Here is a tiny trained network, its code and every weight. The questions are about switching its units off for an input and a class, where a switched-off unit gives its printed mean instead of its output.

import numpy as np


def w(rows, s, z=0):
    codes = np.array(rows[::2]) - 128.0
    scale = np.full(codes.shape[1], s)
    scale[-1] = z or s
    return codes * scale


def norm(h):
    return h / np.sqrt((h * h).mean(-1, keepdims=True) + 1e-5)


def f(y):
    return np.maximum(y, 0)


def log_softmax(a):
    a = a - a.max(-1, keepdims=True)
    return a - np.log(np.exp(a).sum(-1, keepdims=True))


def net(x, mask):
    res = np.array(x, float).reshape(1, 4) / 4 @ E
    u = 0
    for l in range(3):
        y = f(norm(res) @ A[l][:, :-1].T + A[l][:, -1])
        res = res + np.where(mask[u : u + 8], y, B[l][:, -1]) @ B[l][:, :-1]
        u += 8
    return log_softmax(norm(res)[-1] @ U[:, :-1].T + U[:, -1])


A, B = {}, {}
E = w([
[127,165,94,121,187,197,208,109,84,147,130,206],'x0',
[41,147,208,147,63,70,132,96,143,144,137,135],'x1',
[160,86,107,112,65,179,71,172,95,61,105,167],'x2',
[92,84,92,116,85,182,162,171,107,4,101,146],'x3',
],0.0045)
A[0] = w([
[213,109,129,93,69,112,17,193,162,77,82,67,5],'0.n1',
[202,187,119,95,153,110,117,101,138,252,174,136,123],'0.n2',
[163,58,130,74,109,143,73,155,149,122,209,109,5],'0.n3',
[57,141,212,132,34,83,87,90,138,172,166,157,27],'0.n4',
[156,131,96,140,186,203,141,131,68,105,157,165,62],'0.n5',
[110,177,162,84,190,41,135,35,188,228,179,34,47],'0.n6',
[131,179,176,110,173,96,115,112,138,176,185,36,52],'0.n7',
[151,108,68,98,152,104,177,125,104,109,151,171,66],'0.n8',
],0.0035,0.0026)
B[0] = w([
[137,29,72,177,131,147,56,99,73,105,159,65,186],'0.n1',
[191,135,153,165,116,112,52,131,153,161,125,206,224],'0.n2',
[155,73,130,93,104,173,146,147,134,145,133,78,145],'0.n3',
[49,168,160,107,80,122,172,70,142,103,150,131,189],'0.n4',
[145,165,132,71,125,131,129,126,185,105,116,183,179],'0.n5',
[149,117,125,253,167,81,194,169,174,185,84,149,253],'0.n6',
[155,150,124,193,151,173,185,127,109,129,123,89,191],'0.n7',
[128,129,138,117,103,148,136,136,150,117,83,155,154],'0.n8',
],0.0048,0.0052)
A[1] = w([
[173,163,81,101,164,115,145,126,74,170,204,136,67],'1.n1',
[195,157,129,126,148,170,102,126,79,171,190,120,123],'1.n2',
[98,128,70,65,122,227,204,164,131,52,60,166,70],'1.n3',
[130,142,103,41,152,186,221,150,63,86,93,123,2],'1.n4',
[161,139,123,127,165,194,129,110,93,111,124,170,87],'1.n5',
[139,27,51,102,129,134,26,193,76,103,168,2,96],'1.n6',
[35,148,203,128,42,52,152,121,90,112,175,100,83],'1.n7',
[176,170,70,82,171,161,162,178,162,83,101,214,81],'1.n8',
],0.004,0.0035)
B[1] = w([
[107,71,187,117,116,159,53,140,133,95,105,88,155],'1.n1',
[109,70,149,92,120,127,94,98,147,83,39,148,182],'1.n2',
[163,134,130,184,108,35,179,122,105,143,213,110,254],'1.n3',
[45,161,89,131,133,16,196,188,151,74,223,130,183],'1.n4',
[110,123,178,56,173,157,128,148,95,84,179,98,188],'1.n5',
[212,2,111,214,57,177,117,62,45,71,105,132,251],'1.n6',
[46,158,107,55,144,173,56,38,215,59,93,190,218],'1.n7',
[94,195,105,53,100,129,185,212,140,102,155,123,244],'1.n8',
],0.0044,0.0035)
A[2] = w([
[34,164,148,92,124,119,101,98,148,103,85,111,31],'2.n1',
[104,169,81,124,112,132,218,198,107,125,185,100,37],'2.n2',
[150,141,146,33,163,146,79,163,109,163,93,158,9],'2.n3',
[158,99,91,166,103,157,103,150,86,95,145,100,115],'2.n4',
[129,138,124,183,180,61,143,110,118,252,135,68,2],'2.n5',
[58,115,128,82,37,121,147,89,160,109,79,122,85],'2.n6',
[162,168,98,25,168,189,100,168,107,189,82,169,11],'2.n7',
[136,133,179,188,188,41,165,135,133,237,131,58,36],'2.n8',
],0.0048,0.0021)
B[2] = w([
[108,185,184,89,119,198,82,108,166,116,166,170,165],'2.n1',
[81,120,63,106,139,3,198,183,170,124,182,34,198],'2.n2',
[134,142,156,89,173,221,107,168,90,188,90,33,147],'2.n3',
[156,68,142,156,121,69,148,136,83,190,93,51,181],'2.n4',
[79,167,170,200,175,94,184,185,125,189,81,87,228],'2.n5',
[169,147,164,99,168,171,78,41,138,143,166,164,178],'2.n6',
[135,133,75,47,98,178,65,146,107,169,90,102,163],'2.n7',
[118,147,113,232,221,57,180,217,102,171,53,92,253],'2.n8',
],0.0047,0.0054)
U = w([
[131,172,157,254,190,78,152,155,149,215,75,122,174],'0',
[176,170,106,43,160,211,87,172,113,176,101,144,3],'1',
[72,172,176,98,104,159,85,45,179,91,153,174,142],'2',
[117,153,74,78,126,70,225,202,111,76,197,123,105],'3',
[197,27,106,184,76,143,91,109,61,89,111,84,186],'4',
],0.0099,0.0017)

Each question gives the input, the list of numbers given to net, and the class t.
The units are the neurons (one row each of A and B). Each row of codes is followed by its name. A weight is (code - 128) times the scale printed after its matrix; where a second scale follows, it is the last column's (A, B and U).
mask holds one flag per neuron, layer by layer. A switched-off neuron (its flag False) gives its mean, the last column of its row in B, instead of its output. The means were averaged over made-up inputs and are rounded, as every weight is.
A unit's drop is (log p(t) with every unit on - log p(t) with that unit switched off) / (log p(t) with every unit on - log p(t) with every unit switched off).
The circuit of an input: a set's keep is (log p(t) with only the set's units on - log p(t) with every unit switched off) / (log p(t) with every unit on - log p(t) with every unit switched off). Starting from the 12 units with the biggest drops (on a tie, the unit counted first), units are removed one at a time, each time the one whose removal leaves the highest keep (on an exact tie, the one counted first), for as long as the keep stays at least 0.8.
circuit, biggest first: the units of the circuit, biggest drop first
unit that matters most: the unit with the biggest drop
k most important neurons: the k neurons with the biggest drops, biggest first
k most important neurons of layer l: the k neurons of layer l with the biggest drops, biggest first
drop when u is switched off: that unit's drop, to one decimal
input [7,-4,-5,0], class 1: unit that matters most -> 0.n2
input [7,-3,2,-2], class 1: circuit, biggest first -> [2.n7; 2.n8]
input [2,2,7,-6], class 1: 4 most important neurons -> [0.n6; 1.n6; 1.n3; 2.n3]
input [-8,7,-3,-1], class 2: circuit, biggest first -> [1.n7; 0.n4]
input [-8,-7,-2,-4], class 4: circuit, biggest first -> [0.n1; 1.n6]
input [-2,8,0,-4], class 2: 2 most important neurons -> [0.n4; 1.n7]
input [-5,8,8,0], class 2: 2 most important neurons -> [0.n4; 1.n7]
input [1,-1,3,1], class 3: 2 most important neurons -> [0.n5; 1.n8]
input [-1,-6,1,-4], class 1: 2 most important neurons -> [0.n2; 1.n3]
input [-6,3,2,2], class 4: 2 most important neurons -> [0.n1; 1.n6]
input [-3,4,-8,5], class 2: 2 most important neurons of layer 0 -> [0.n4; 0.n2]
input [1,-6,3,-8], class 1: 2 most important neurons of layer 1 -> [1.n3; 1.n2]
input [6,-7,6,-2], class 3: drop when 2.n2 is switched off -> 0.2
input [8,5,-6,4], class 3: unit that matters most -> 0.n6
input [7,6,3,2], class 3: 2 most important neurons -> [1.n3; 2.n2]
input [5,1,1,-1], class 3: drop when 1.n8 is switched off -> 0.7
